Here is a tiny trained network, its code and every weight. The questions are about switching its units off for an input and a class, where a switched-off unit gives its printed mean instead of its output.

import numpy as np


def w(rows, s, z=0):
    codes = np.array(rows[::2]) - 128.0
    scale = np.full(codes.shape[1], s)
    scale[-1] = z or s
    return codes * scale


def f(y):
    return np.maximum(y, 0)


def log_softmax(a):
    a = a - a.max(-1, keepdims=True)
    return a - np.log(np.exp(a).sum(-1, keepdims=True))


def net(x, mask):
    res = np.array(x, float).reshape(1, 3) / 4 @ E
    y = f(res @ A[0][:, :-1].T + A[0][:, -1])
    res = res + np.where(mask, y, B[0][:, -1]) @ B[0][:, :-1]
    return log_softmax(res[-1] @ U[:, :-1].T + U[:, -1])


A, B = {}, {}
E = w([
[231,118,212,46,121,202,160,212,216,82,189],'x0',
[174,124,60,88,62,82,209,200,41,117,147],'x1',
[2,158,221,82,112,40,179,155,105,31,173],'x2',
],0.0092)
A[0] = w([
[216,114,31,81,64,83,224,248,30,110,140,103],'neuron 1',
[184,93,178,126,137,130,150,163,155,114,154,95],'neuron 2',
[126,134,69,130,121,78,134,149,69,133,115,128],'neuron 3',
[61,140,115,104,157,119,175,106,113,97,127,155],'neuron 4',
[213,135,204,77,106,181,168,162,187,89,143,111],'neuron 5',
[51,128,109,136,170,127,87,72,127,151,117,108],'neuron 6',
[212,141,43,146,156,188,127,84,126,151,128,101],'neuron 7',
[56,117,216,92,98,57,131,153,112,55,123,106],'neuron 8',
[69,131,204,154,183,184,97,47,205,134,120,146],'neuron 9',
[151,112,87,125,111,138,119,90,151,149,150,252],'neuron 10',
[34,115,9,154,126,77,117,39,60,139,105,103],'neuron 11',
[255,99,34,142,109,189,77,100,162,183,96,93],'neuron 12',
[172,137,178,100,138,169,87,144,191,100,144,80],'neuron 13',
[140,132,150,115,126,113,128,170,132,125,93,240],'neuron 14',
[58,124,213,115,109,64,157,139,126,105,146,93],'neuron 15',
[109,116,177,118,106,112,140,153,158,109,147,117],'neuron 16',
[92,141,74,132,151,90,121,85,114,150,145,96],'neuron 17',
[188,119,168,67,146,182,162,219,158,104,139,135],'neuron 18',
[104,106,232,146,137,179,71,71,210,149,115,102],'neuron 19',
],0.0096,0.011)
B[0] = w([
[125,136,117,84,137,109,110,59,237,91,117,254],'neuron 1',
[136,128,131,151,108,118,133,134,138,156,104,170],'neuron 2',
[142,112,128,125,125,127,105,93,151,117,123,180],'neuron 3',
[139,132,124,137,153,157,128,151,99,127,135,188],'neuron 4',
[139,122,125,171,94,109,121,129,110,187,103,222],'neuron 5',
[155,118,128,129,95,112,129,120,150,152,107,184],'neuron 6',
[114,140,133,99,148,132,134,194,133,131,120,199],'neuron 7',
[105,125,129,101,166,160,136,195,126,145,127,232],'neuron 8',
[131,131,103,102,132,120,117,73,164,75,141,226],'neuron 9',
[123,113,124,169,150,148,139,115,29,68,195,211],'neuron 10',
[156,124,155,166,64,103,134,136,119,184,106,235],'neuron 11',
[90,146,145,95,172,153,143,203,148,158,110,234],'neuron 12',
[140,132,122,142,89,100,133,126,150,166,89,177],'neuron 13',
[128,119,123,164,128,151,128,75,4,74,197,207],'neuron 14',
[119,143,122,116,171,149,136,186,140,145,121,209],'neuron 15',
[131,138,126,133,138,141,133,158,125,144,114,172],'neuron 16',
[133,126,124,143,101,123,129,139,141,156,103,164],'neuron 17',
[138,115,142,159,85,107,122,124,101,153,110,220],'neuron 18',
[131,127,125,83,124,105,127,90,197,107,126,205],'neuron 19',
],0.022,0.016)
U = w([
[155,117,154,178,56,113,130,123,103,165,71,90],'0',
[80,163,144,72,211,181,164,211,116,129,104,79],'1',
[132,137,102,56,132,114,92,44,204,67,109,99],'2',
[123,113,124,165,147,161,139,90,9,59,199,254],'3',
],0.014,0.0067)

Each question gives the input, the list of numbers given to net, and the class t.
The units are the neurons (one row each of A and B). Each row of codes is followed by its name. A weight is (code - 128) times the scale printed after its matrix; where a second scale follows, it is the last column's (A, B and U).
mask holds one flag per neuron, in row order. A switched-off neuron (its flag False) gives its mean, the last column of its row in B, instead of its output. The means were averaged over made-up inputs and are rounded, as every weight is.
A unit's drop is (log p(t) with every unit on - log p(t) with that unit switched off) / (log p(t) with every unit on - log p(t) with every unit switched off).
The circuit of an input: a set's keep is (log p(t) with only the set's units on - log p(t) with every unit switched off) / (log p(t) with every unit on - log p(t) with every unit switched off). Starting from the 12 units with the biggest drops (on a tie, the unit counted first), units are removed one at a time, each time the one whose removal leaves the highest keep (on an exact tie, the one counted first), for as long as the keep stays at least 0.8.
circuit, biggest first: the units of the circuit, biggest drop first
unit that matters most: the unit with the biggest drop
top k neurons: the k neurons with the biggest drops, biggest first
drop when u is switched off: that unit's drop, to one decimal
input [-1,4,-4], class 1: top 4 neurons : [neuron 12; neuron 9; neuron 19; neuron 7]
input [3,8,0], class 2: circuit, biggest first : [neuron 1]
input [7,-5,-8], class 1: top 2 neurons : [neuron 12; neuron 7]
input [8,0,7], class 0: top 2 neurons : [neuron 5; neuron 18]
input [4,-3,4], class 0: top 2 neurons : [neuron 12; neuron 1]
input [-3,3,-4], class 1: top 2 neurons : [neuron 12; neuron 7]
input [6,-3,-7], class 1: top 4 neurons : [neuron 12; neuron 7; neuron 11; neuron 6]
input [6,1,6], class 0: top 4 neurons : [neuron 5; neuron 18; neuron 12; neuron 7]
input [-7,2,-8], class 1: top 2 neurons : [neuron 12; neuron 7]
input [7,-8,5], class 2: top 3 neurons : [neuron 9; neuron 19; neuron 11]
input [-4,-5,-4], class 2: top 3 neurons : [neuron 9; neuron 5; neuron 8]
input [5,-8,6], class 2: top 2 neurons : [neuron 9; neuron 19]
input [1,3,-3], class 3: drop when neuron 19 is switched off : 0.3
input [-4,8,-3], class 2: drop when neuron 1 is switched off : 1.7
input [-5,8,5], class 2: unit that matters most : neuron 1
input [-5,-2,-7], class 1: drop when neuron 12 is switched off : 1.9
